Each row has two labels, one from each of two sets.
[-0.905, 1.681, 0.321, 3.755, -0.286, -5.303, -3.087, 0.540, 3.006, -5.408, -5.585, 2.034, -1.209, -0.615, -1.154, -0.129, 1.107, 0.386, -0.168, 1.695, -0.277, 0.323, -0.345, 0.566, -0.444, 0.435, -2.797, 2.933, 0.336, 0.410, 3.164, -0.053, -0.349, 0.263]	D + (37)
[-1.749, -1.537, -0.269, -1.334, 0.131, 1.655, 1.028, 0.038, -0.085, 4.752, 1.325, -4.589, -0.166, 5.363, 0.123, 2.291, 0.636, -1.479, -0.817, -0.609, 0.055, -0.384, 0.960, 0.063, -0.338, -0.949, 1.546, 1.126, -1.744, -1.064, 3.637, 0.109, 0.836, 0.225]	C + (42)
[0.346, 0.404, -0.500, 0.893, 0.017, -1.066, -1.140, -0.617, -1.475, -3.134, -1.501, 4.673, -0.756, -0.977, 1.955, -0.916, -0.105, 0.948, 1.013, 0.237, 0.507, -0.318, -0.846, 1.391, -0.009, -0.727, -0.653, 2.890, 0.222, 0.297, -1.582, -0.051, 0.040, 0.558]	G + (39)
[0.378, 1.656, -0.812, 1.497, 0.436, 0.253, -1.603, 0.538, -0.739, -1.014, 0.474, 1.564, -0.829, -4.675, -1.105, -0.503, 0.322, 1.418, -0.431, -0.758, -0.509, -0.107, -0.392, 0.883, -0.419, -0.309, -2.355, -0.553, 1.074, 0.977, -0.677, -0.307, -1.012, 0.024]	D + (36)
[-1.260, 1.036, -0.395, 0.125, 0.134, 0.172, -0.816, -0.373, -5.635, 3.192, -1.860, -1.246, -0.572, -4.532, -0.710, -1.381, 1.556, 0.691, -1.262, -1.805, 1.247, -0.172, 0.637, 2.270, 0.785, -0.061, -0.958, 0.775, -0.319, 0.121, -0.206, -0.355, -0.931, 0.093]	C + (39)
[-0.849, -0.171, -0.065, -1.380, -0.036, 0.829, -0.236, -0.305, -6.634, 3.409, 0.582, 0.128, -0.966, -3.939, 0.662, -1.471, 0.570, 1.058, -1.124, -0.445, 1.523, -0.328, 0.726, 2.120, 0.305, -0.147, 0.382, 2.164, -0.754, -0.027, -2.073, 1.052, -0.321, 0.645]	C + (39)
[-0.573, -0.165, -0.096, 1.997, 0.353, -2.217, -0.126, -0.068, -2.878, -1.014, -2.642, 1.522, -0.407, -0.836, -2.140, -1.499, 2.286, 0.552, -2.485, 1.119, 0.313, -0.076, 0.176, 0.592, -0.094, 0.103, 0.064, 3.328, 0.442, -1.007, 1.582, 0.832, 1.441, 0.447]	C + (37)
[0.066, 2.354, 0.353, 1.993, 0.512, -2.205, -2.434, 0.240, 2.088, -1.754, -4.208, 2.262, 0.491, -6.879, -0.497, 0.075, 0.345, 1.416, 2.817, -0.047, 1.557, 0.982, -0.984, 1.368, 1.154, 0.527, -1.610, -1.157, 1.933, 1.202, -1.456, 0.127, -3.346, -0.720]	G + (36)
[0.699, 1.800, 0.718, 3.491, 0.347, -1.150, -1.820, -0.003, -0.234, -3.147, 0.003, 3.370, -1.124, -3.124, -1.376, -2.582, 0.131, 1.351, -1.124, -0.972, -0.046, -0.137, -0.119, 0.658, 0.294, 0.585, -1.836, 1.629, 0.685, 0.087, -0.214, -0.042, -0.188, -0.593]	D + (36)
[0.235, -0.577, -0.323, -1.553, -0.666, 2.253, 2.180, -0.621, -0.931, 3.702, 4.596, -3.917, -0.111, 5.963, 0.263, 2.313, -0.779, -1.115, -0.681, -0.105, -0.510, -0.340, 2.203, -0.847, -0.123, -0.829, 1.606, 2.112, -2.181, -0.986, 1.598, 0.766, 0.645, 0.832]	D + (42)
[-0.150, -0.601, -1.109, 0.264, 0.253, -0.216, -0.335, -0.558, -2.949, 0.388, -2.222, 5.041, 0.057, -3.374, 1.366, -1.164, 0.471, 0.890, 0.357, -0.491, 0.786, -0.537, -1.305, 1.669, -0.382, 0.023, -0.123, 0.214, 1.158, -0.283, -2.634, 0.876, 0.431, -0.459]	W + (39)
[-1.327, 2.061, 0.849, 2.776, 0.086, -4.987, -1.775, 0.089, 2.638, -2.896, -3.511, -1.459, -0.724, 2.055, -0.891, 2.629, 1.434, -0.446, -0.344, 1.560, -0.067, -0.248, 0.355, 0.348, 0.567, 0.000, -2.052, 3.348, -1.578, 0.084, 3.891, -0.557, -1.818, -0.091]	D + (37)
[0.855, 0.296, 0.163, 0.965, -0.616, -0.910, 0.449, -0.296, -1.285, -3.170, -0.225, 4.131, 0.095, -3.288, 0.553, -2.536, -1.541, 1.780, 1.526, 0.044, 0.183, -0.250, -0.913, 0.935, 0.313, -0.165, 0.198, -0.008, 0.547, 0.766, -3.660, -0.157, -0.334, -0.188]	W + (39)
[-1.372, -0.645, 0.337, -0.752, 0.601, -1.513, -0.692, -0.094, -3.398, 0.578, -3.214, -1.945, 0.235, 0.225, 0.387, 0.402, 1.415, -0.095, -2.126, 1.202, 1.091, 0.110, 0.556, 0.889, 0.023, -0.399, -0.162, 1.917, -0.514, -0.043, 3.253, 0.545, -0.268, 0.464]	G + (42)
[-0.134, 2.276, -0.651, 1.741, -0.377, 0.133, -0.605, -0.293, -1.479, 0.503, 0.222, 1.428, -1.030, 0.754, -0.047, 1.481, 0.648, 0.966, 1.435, -1.104, -0.891, -1.766, 0.406, 1.319, 0.949, 0.182, -1.919, 6.099, -0.917, -0.047, 0.090, -0.691, -1.958, 0.778]	C + (39)
[-0.139, -0.913, -0.771, -0.518, 0.251, -0.023, 1.373, -0.477, -1.572, 2.098, 0.169, 0.162, 0.001, 2.958, 0.505, 1.126, 0.585, -1.271, -0.908, 0.007, 0.371, -1.383, 0.796, -0.094, 0.081, -0.067, 0.908, 3.094, -0.990, -0.838, 0.865, 0.395, 0.948, 0.373]	C + (37)
[-0.137, 0.398, -0.018, -0.895, -0.038, 2.804, 2.540, -0.552, -5.519, 7.523, 3.638, -1.772, 0.304, -1.728, 0.483, 0.977, 0.610, -0.067, -0.957, -1.364, 0.718, -1.898, 1.782, 0.210, 0.171, -0.200, 1.486, 4.576, -1.681, -0.264, -1.551, -0.050, -0.554, -0.121]	T + (39)
[-0.282, 1.409, 0.639, 3.001, 0.670, -3.517, -1.657, -0.258, -2.364, -3.150, -4.135, 3.291, -0.313, -4.910, -0.360, -0.453, 1.395, 1.654, -0.615, 0.960, 0.719, -0.215, -0.240, 1.294, -0.264, 0.375, -1.021, 3.902, -0.092, 0.870, -0.565, 0.488, -1.338, 0.354]	C + (42)
[0.027, 1.986, 0.099, 2.328, 0.357, -1.453, -1.889, -0.889, -1.025, -2.235, -2.579, 2.926, -0.854, -3.544, 0.137, -1.062, 0.462, 1.133, 0.431, -0.661, 0.605, -0.301, 0.041, 1.505, 0.202, 0.112, -1.747, 1.521, 1.703, 0.723, -0.792, -0.049, -0.647, 0.349]	W + (36)
[0.146, 0.666, 0.319, 2.790, -0.052, -6.845, -1.551, 0.298, 0.053, -2.393, -2.095, 0.001, -0.402, 1.559, -0.713, 0.699, 0.613, -0.453, -1.686, 0.949, -0.284, -0.437, 0.443, 0.028, 0.246, -0.521, -0.244, 3.961, -0.822, -0.101, 2.678, 0.068, -1.311, 0.273]	D + (42)
[-0.752, 0.638, -0.054, 3.206, 0.541, -1.439, -2.478, 0.370, 1.404, 0.255, -3.346, -0.259, -1.349, 2.629, -1.249, 1.491, 1.223, -1.143, -2.036, 0.260, -0.582, -0.784, 0.304, 0.122, -0.310, -0.020, -1.499, 3.158, 0.257, -0.965, 4.328, -0.374, 0.093, 0.189]	D + (37)
[0.163, -1.075, -0.327, -1.458, -0.226, 1.104, -0.538, 0.018, -1.088, -0.883, -0.376, 3.867, -0.166, -3.341, 1.974, -1.605, -0.634, 1.021, 2.275, -1.131, 1.010, 0.036, -1.208, 0.995, 1.918, -0.247, 0.354, -1.924, 1.159, 0.205, -3.292, -0.052, 0.046, -0.563]	W + (36)
[-0.324, 1.367, 0.685, -0.020, 0.392, -0.358, -0.288, -0.051, -1.894, 1.432, -0.021, -0.218, 0.395, -4.009, 0.133, 0.638, 0.351, 0.618, 0.802, -0.184, 0.910, 0.489, 1.033, 0.748, 0.484, 0.438, -0.296, 0.049, -0.109, 0.428, -1.431, 1.112, -2.100, -0.230]	C + (36)
[0.277, 0.501, -0.433, 2.820, -0.043, -2.720, -0.759, -0.582, -1.358, -2.790, -3.761, 5.976, -0.332, -1.628, 0.830, -0.826, 0.822, 0.798, -0.060, 0.165, 1.096, -0.693, -0.532, 1.495, 0.523, -0.544, -1.156, 4.248, 0.326, -0.097, -2.374, 0.285, -0.108, -0.127]	D + (39)
[1.304, -0.592, -1.508, 2.001, -1.029, 0.635, 1.114, -0.461, 4.233, 1.511, 1.529, 3.694, 0.434, 4.587, -0.569, 0.712, -0.749, -0.291, -0.283, -0.992, -1.504, -0.932, -0.758, -0.707, 0.001, -0.768, 1.691, 1.844, 2.494, -0.570, 0.949, -0.369, 1.853, -0.978]	D + (39)
[-2.294, 0.532, 0.338, -0.879, -0.165, 0.554, -0.486, 0.081, -1.670, 2.984, -0.255, -3.052, -0.226, 0.811, 0.426, 1.843, 0.322, -0.544, 1.200, -0.424, 1.361, -0.646, 1.238, 1.091, -0.079, 0.401, -1.029, 1.538, -1.002, -0.588, 1.545, 0.407, -0.951, 0.196]	C + (39)
[-1.019, -1.612, -0.420, 0.352, 0.122, -1.667, -1.138, -0.136, -3.214, -1.269, -3.757, 0.958, -0.858, 3.145, 0.110, -0.396, 1.083, 0.363, -1.021, -1.253, 0.747, -0.447, -0.268, 1.168, -0.916, -0.692, -1.450, 2.125, 2.408, -1.239, 2.335, -0.021, 0.931, 0.602]	G + (37)
[0.238, -0.186, -1.604, 1.698, -0.260, 0.496, 0.459, 0.144, -0.823, 3.206, 0.516, -0.345, -0.505, 3.831, -1.394, 0.677, 0.622, -1.091, -3.259, -1.060, -0.992, -0.917, 0.119, 0.636, -0.410, -0.541, 0.691, 2.999, -0.032, -1.081, 4.054, 0.374, 2.215, -0.287]	C + (37)
[-0.384, -0.688, -1.482, -0.247, 0.550, 1.169, 1.020, 0.683, -0.253, 3.206, -0.467, 2.321, 0.528, -1.376, 0.211, 0.061, 0.295, -0.323, 0.213, -0.683, 0.518, -0.695, -0.576, -1.440, -0.366, 0.154, 1.415, -1.891, 2.227, -0.856, -0.597, 0.642, 0.730, -0.560]	W + (39)
[0.111, -0.302, -1.579, 1.123, -0.179, 1.449, 1.646, -0.707, -1.384, 5.339, 2.518, 2.097, -0.338, 2.827, -0.229, 1.878, -0.169, -0.741, 0.330, -1.286, 0.535, -1.953, 0.149, 1.112, 0.076, 0.163, 1.752, 4.095, -0.578, -1.167, -0.882, 0.210, -0.156, -0.154]	C + (39)
[-0.915, 0.966, 0.068, 1.975, 0.263, -1.805, -0.943, -0.470, -1.333, -0.538, -2.842, 0.054, -1.144, -0.192, -0.493, 1.057, 0.379, 0.466, -0.396, 0.293, 0.883, -0.898, 1.504, 1.021, 1.174, -0.042, -2.114, 4.021, -0.584, -0.473, 1.885, 1.397, -1.040, 0.540]	D + (39)
[-2.229, 0.413, 1.147, 1.411, 0.761, -2.898, -2.323, 0.561, -1.898, -5.078, -5.338, 1.404, -0.128, -5.476, -0.780, -2.329, 1.090, 1.239, -0.614, 1.840, 2.034, 0.823, -0.436, 1.440, 0.420, 0.150, -2.032, 0.559, 0.872, 0.104, -0.201, -0.090, -1.346, -0.984]	T + (37)
[-1.559, 2.450, 0.006, 2.021, 0.955, -1.271, -2.438, 0.361, 0.744, 0.096, -4.804, -0.503, -1.118, -2.346, -1.645, 1.555, 0.810, 0.961, 1.080, 0.786, 1.076, 0.130, -0.652, 1.875, -0.242, 0.264, -2.904, 1.710, 0.352, 0.084, 2.114, -0.365, -1.613, 0.241]	C + (39)
[-0.540, -1.480, -0.314, -0.396, 0.687, -0.250, 0.741, 0.108, -4.626, 3.384, -0.375, 1.293, 0.429, -1.589, 1.190, -0.381, 1.337, 0.289, -1.333, 0.498, 2.009, -0.723, -0.598, 0.648, 1.117, -0.114, 1.709, 2.699, -0.548, -0.828, -0.351, 0.732, 0.442, -0.366]	C + (42)
[-0.262, -0.566, -0.458, 1.201, -0.839, -0.680, 0.640, 0.087, 0.301, 2.195, 0.710, -3.283, -0.219, 4.703, -0.926, 2.471, 0.256, -1.423, -2.397, 0.053, 0.218, -0.760, 1.474, -0.589, 0.234, 0.082, 0.491, 3.948, -1.401, -0.607, 1.534, 0.212, 0.937, 0.313]	D + (42)
[-0.126, -0.698, -0.499, 0.369, -0.010, -0.351, 0.184, -0.195, -6.346, 3.930, -0.961, -2.584, -0.243, 2.711, 0.186, 1.553, 1.219, -1.467, -2.894, -0.367, 0.106, -1.416, 1.758, 1.581, -0.005, -0.222, -0.153, 4.603, -2.407, -0.957, 2.967, -0.050, 0.547, 1.076]	C + (42)
[0.488, -2.535, -2.574, 0.334, -1.246, 3.243, 2.558, 0.448, 1.437, 7.679, 4.863, -3.303, -0.663, 7.679, -1.004, 5.817, 0.207, -2.743, -1.979, -2.114, -1.615, -1.430, 1.072, -1.033, -0.684, -0.872, 2.645, 3.456, -1.905, -3.101, 5.078, -0.117, 3.299, 1.709]	C + (37)
[-0.101, 3.508, -0.043, 1.484, -0.203, -0.075, -1.243, -0.144, -0.428, -0.630, -1.576, -0.948, -1.620, -1.432, -1.127, 0.511, 0.758, 0.698, -0.179, -0.163, 0.188, -0.735, -0.117, 0.852, -0.065, -0.182, -2.362, 0.352, 0.203, 0.821, 0.851, -0.299, -1.398, -0.326]	D + (39)
[0.043, 1.967, 1.556, 1.538, -0.088, -2.388, -1.397, -0.623, -3.117, -4.725, -1.378, 0.520, -0.412, -3.483, -1.364, -2.040, 0.628, 0.985, -1.558, 0.992, -0.266, 0.251, 0.710, -2.354, 0.517, 0.141, -2.220, 2.627, -1.286, 1.885, 0.048, 0.539, -1.447, 0.910]	T + (39)

Each row has two labels, one from each of two sets.
[3.406, -0.660, 1.091, -0.989, -0.205, 0.440, -0.061, 2.305, 0.948, 0.343, 2.728, 0.564, -0.359, 0.276, 0.098, -3.037, 0.803, 1.288, 0.235, -0.240, 0.696, 0.736, 0.408, 0.043, 0.047, -2.635, -0.082, -0.251, -0.491, 1.165, -0.112, -2.112, -1.857, -1.488]	S + [56]
[5.245, -0.305, -1.133, -0.547, -1.019, 1.561, 0.140, -0.966, 0.224, 0.083, 0.989, 0.038, -0.692, 1.775, 1.496, 4.405, -0.846, 2.073, -1.006, 0.342, 0.286, 1.762, 1.554, 0.527, -0.791, 1.281, -1.301, -2.576, -0.289, -0.558, 0.658, -2.750, 0.598, -2.496]	S + [54]
[1.707, 0.516, -0.613, 0.269, 0.457, 1.920, -0.066, 2.551, -0.537, 0.487, 1.062, 0.248, 0.595, 0.621, 0.558, 2.636, -1.740, -0.323, 0.166, 0.172, -2.821, 0.865, 0.622, -0.629, 1.248, 3.962, 0.145, 0.505, 0.338, 1.629, -0.005, -0.739, 0.210, -0.458]	S + [57]
[5.103, -0.031, -1.012, 1.040, 0.324, 0.835, -0.285, -1.126, -0.531, 0.184, 0.018, 1.321, -0.764, 1.419, 1.821, 6.012, -1.849, 2.284, 1.122, 0.920, 0.334, 1.402, 1.200, -0.097, 0.309, 1.056, -1.117, -1.410, -1.390, 0.082, -0.462, -1.921, -0.400, 0.498]	S + [54]
[-0.541, -0.101, 0.493, -0.035, -0.159, 0.837, -1.542, 0.525, 1.232, 0.068, -1.094, -2.113, 0.243, 0.664, 1.389, -1.470, 1.022, 1.930, 0.545, 0.711, -1.000, 1.130, 1.828, 0.531, -0.926, -0.347, -0.985, -0.554, 0.170, 0.681, 0.725, -2.198, 0.480, -1.325]	S + [56]
